Below are the code and all the weights of a small trained network. Each question names an input and a target symbol and asks about switching units off, where a switched-off unit gives its printed mean instead of its output.

import numpy as np


def w(rows, s, z=0):
    codes = np.array(rows[::2]) - 128.0
    scale = np.full(codes.shape[1], s)
    scale[-1] = z or s
    return codes * scale


def norm(h):
    return h / np.sqrt((h * h).mean(-1, keepdims=True) + 1e-5)


def f(y):
    return np.maximum(y, 0)


def softmax(a):
    e = np.exp(a - a.max(-1, keepdims=True))
    return e / e.sum(-1, keepdims=True)


def log_softmax(a):
    a = a - a.max(-1, keepdims=True)
    return a - np.log(np.exp(a).sum(-1, keepdims=True))


def net(x, mask):
    ids = ['δηλξψω'.index(c) for c in x.split()]
    T = len(ids)
    res = E[ids] + P[:T]
    r = norm(res)
    for j in range(3):
        rows = slice(3 * j, 3 * j + 3)
        q, k, v = (r @ M[0][rows].T for M in (Q, K, V))
        z = softmax(np.where(np.tri(T) > 0, q @ k.T / 3**0.5, -1e9)) @ v
        o = O[0][rows]
        res = res + np.where(mask[j], z, o[:, -1]) @ o[:, :-1]
    y = f(norm(res) @ A[0][:, :-1].T + A[0][:, -1])
    res = res + np.where(mask[3:7], y, B[0][:, -1]) @ B[0][:, :-1]
    return log_softmax(norm(res)[-1] @ U[:, :-1].T + U[:, -1])


Q, K, V, O, A, B = {}, {}, {}, {}, {}, {}
E = w([
[149,201,184],'δ',
[103,198,83],'η',
[146,170,206],'λ',
[56,203,65],'ξ',
[140,250,97],'ψ',
[54,126,173],'ω',
],0.015)
P = w([
[92,56,3],'0',
[150,186,159],'1',
[168,33,193],'2',
[136,128,153],'3',
[181,56,200],'4',
[139,103,147],'5',
],0.0049)
Q[0] = w([
[113,108,50],'head 0',
[22,138,144],'head 0',
[124,221,75],'head 0',
[136,172,200],'head 1',
[171,138,110],'head 1',
[131,149,127],'head 1',
[81,149,219],'head 2',
[160,12,136],'head 2',
[164,46,123],'head 2',
],0.011)
K[0] = w([
[189,144,108],'head 0',
[190,131,113],'head 0',
[52,139,102],'head 0',
[189,43,183],'head 1',
[95,159,93],'head 1',
[152,202,152],'head 1',
[66,50,106],'head 2',
[129,238,25],'head 2',
[189,253,87],'head 2',
],0.011)
V[0] = w([
[17,67,69],'head 0',
[194,142,119],'head 0',
[184,210,222],'head 0',
[117,208,143],'head 1',
[220,137,219],'head 1',
[138,133,87],'head 1',
[202,200,72],'head 2',
[2,58,104],'head 2',
[27,100,154],'head 2',
],0.011)
O[0] = w([
[114,85,183,97],'head 0',
[177,167,67,104],'head 0',
[112,195,126,231],'head 0',
[142,132,151,254],'head 1',
[88,119,45,215],'head 1',
[189,135,73,91],'head 1',
[169,2,46,80],'head 2',
[166,190,171,128],'head 2',
[117,253,203,201],'head 2',
],0.0073,0.0065)
A[0] = w([
[202,174,66,172],'neuron 0',
[168,185,173,249],'neuron 1',
[166,141,160,131],'neuron 2',
[122,5,182,11],'neuron 3',
],0.014,0.0022)
B[0] = w([
[223,68,199,199],'neuron 0',
[57,19,1,254],'neuron 1',
[38,185,166,167],'neuron 2',
[80,82,163,143],'neuron 3',
],0.006,0.0071)
U = w([
[157,100,113,86],'δ',
[144,41,197,174],'η',
[109,161,94,90],'λ',
[29,59,152,88],'ξ',
[178,116,131,254],'ψ',
[130,167,248,85],'ω',
],0.014,0.0045)

Each question gives the input, a string of symbols that net reads in full, and the target symbol t.
The units are the heads (3 rows each of Q, K, V and O) and the neurons (one row each of A and B). Each row of codes is followed by its name. A weight is (code - 128) times the scale printed after its matrix; where a second scale follows, it is the last column's (O, A, B and U).
mask holds one flag per unit, heads first, then neurons. A switched-off unit (its flag False) gives its mean, the last column of its rows in O or B, instead of its output. The means were averaged over made-up inputs and are rounded, as every weight is.
A unit's drop is (log p(t) with every unit on - log p(t) with that unit switched off) / (log p(t) with every unit on - log p(t) with every unit switched off).
The circuit of an input: a set's keep is (log p(t) with only the set's units on - log p(t) with every unit switched off) / (log p(t) with every unit on - log p(t) with every unit switched off). Starting from all 7 units, units are removed one at a time, each time the one whose removal leaves the highest keep (on an exact tie, the one counted first), for as long as the keep stays at least 0.8.
units of the circuit, in order: the units of the circuit, biggest drop first
unit that matters most: the unit with the biggest drop
k most important neurons: the k neurons with the biggest drops, biggest first
heads that matter: for each layer, one digit per head in row order, 1 if its drop is at least 0.15 and else 0, layers parted by /
drop when u is switched off: that unit's drop, to one decimal
input ξ δ ξ ξ, target ξ: unit that matters most => head 0
input η λ δ λ, target λ: units of the circuit, in order => (head 0; neuron 1)
input λ ξ δ δ ξ η, target ξ: heads that matter => 101
input λ λ δ λ, target λ: heads that matter => 100
input δ ψ ω ω ω, target ω: heads that matter => 001
input η ξ δ, target η: heads that matter => 011
input ψ λ λ, target ψ: heads that matter => 101
input ξ λ ψ, target ξ: heads that matter => 100
input δ η η δ λ, target ψ: units of the circuit, in order => (head 0; head 2; neuron 1)
input ψ λ η ψ, target ψ: 2 most important neurons => (neuron 0; neuron 1)
input δ δ η η λ, target η: 2 most important neurons => (neuron 0; neuron 1)
input η η η η, target η: units of the circuit, in order => (head 2; head 1; neuron 0)
input λ ψ ψ ξ η, target ψ: heads that matter => 111
input λ ξ λ η ξ δ, target ξ: heads that matter => 000
input λ ξ δ, target λ: unit that matters most => head 1
input η ξ δ η, target ξ: 2 most important neurons => (neuron 0; neuron 3)
input ψ η ψ ξ η, target ψ: heads that matter => 001
input ψ ξ δ, target ψ: 2 most important neurons => (neuron 1; neuron 2)
input η η η λ δ, target η: heads that matter => 101
input ξ λ λ, target ξ: units of the circuit, in order => (neuron 1)
input δ δ η ξ ω ξ, target ω: heads that matter => 001
input ψ ξ δ λ λ δ, target λ: drop when neuron 1 is switched off => 0.2
input ξ ξ ξ ω ξ ψ, target ω: drop when head 1 is switched off => 0.1
input η λ ψ δ, target ψ: drop when head 2 is switched off => 0.8
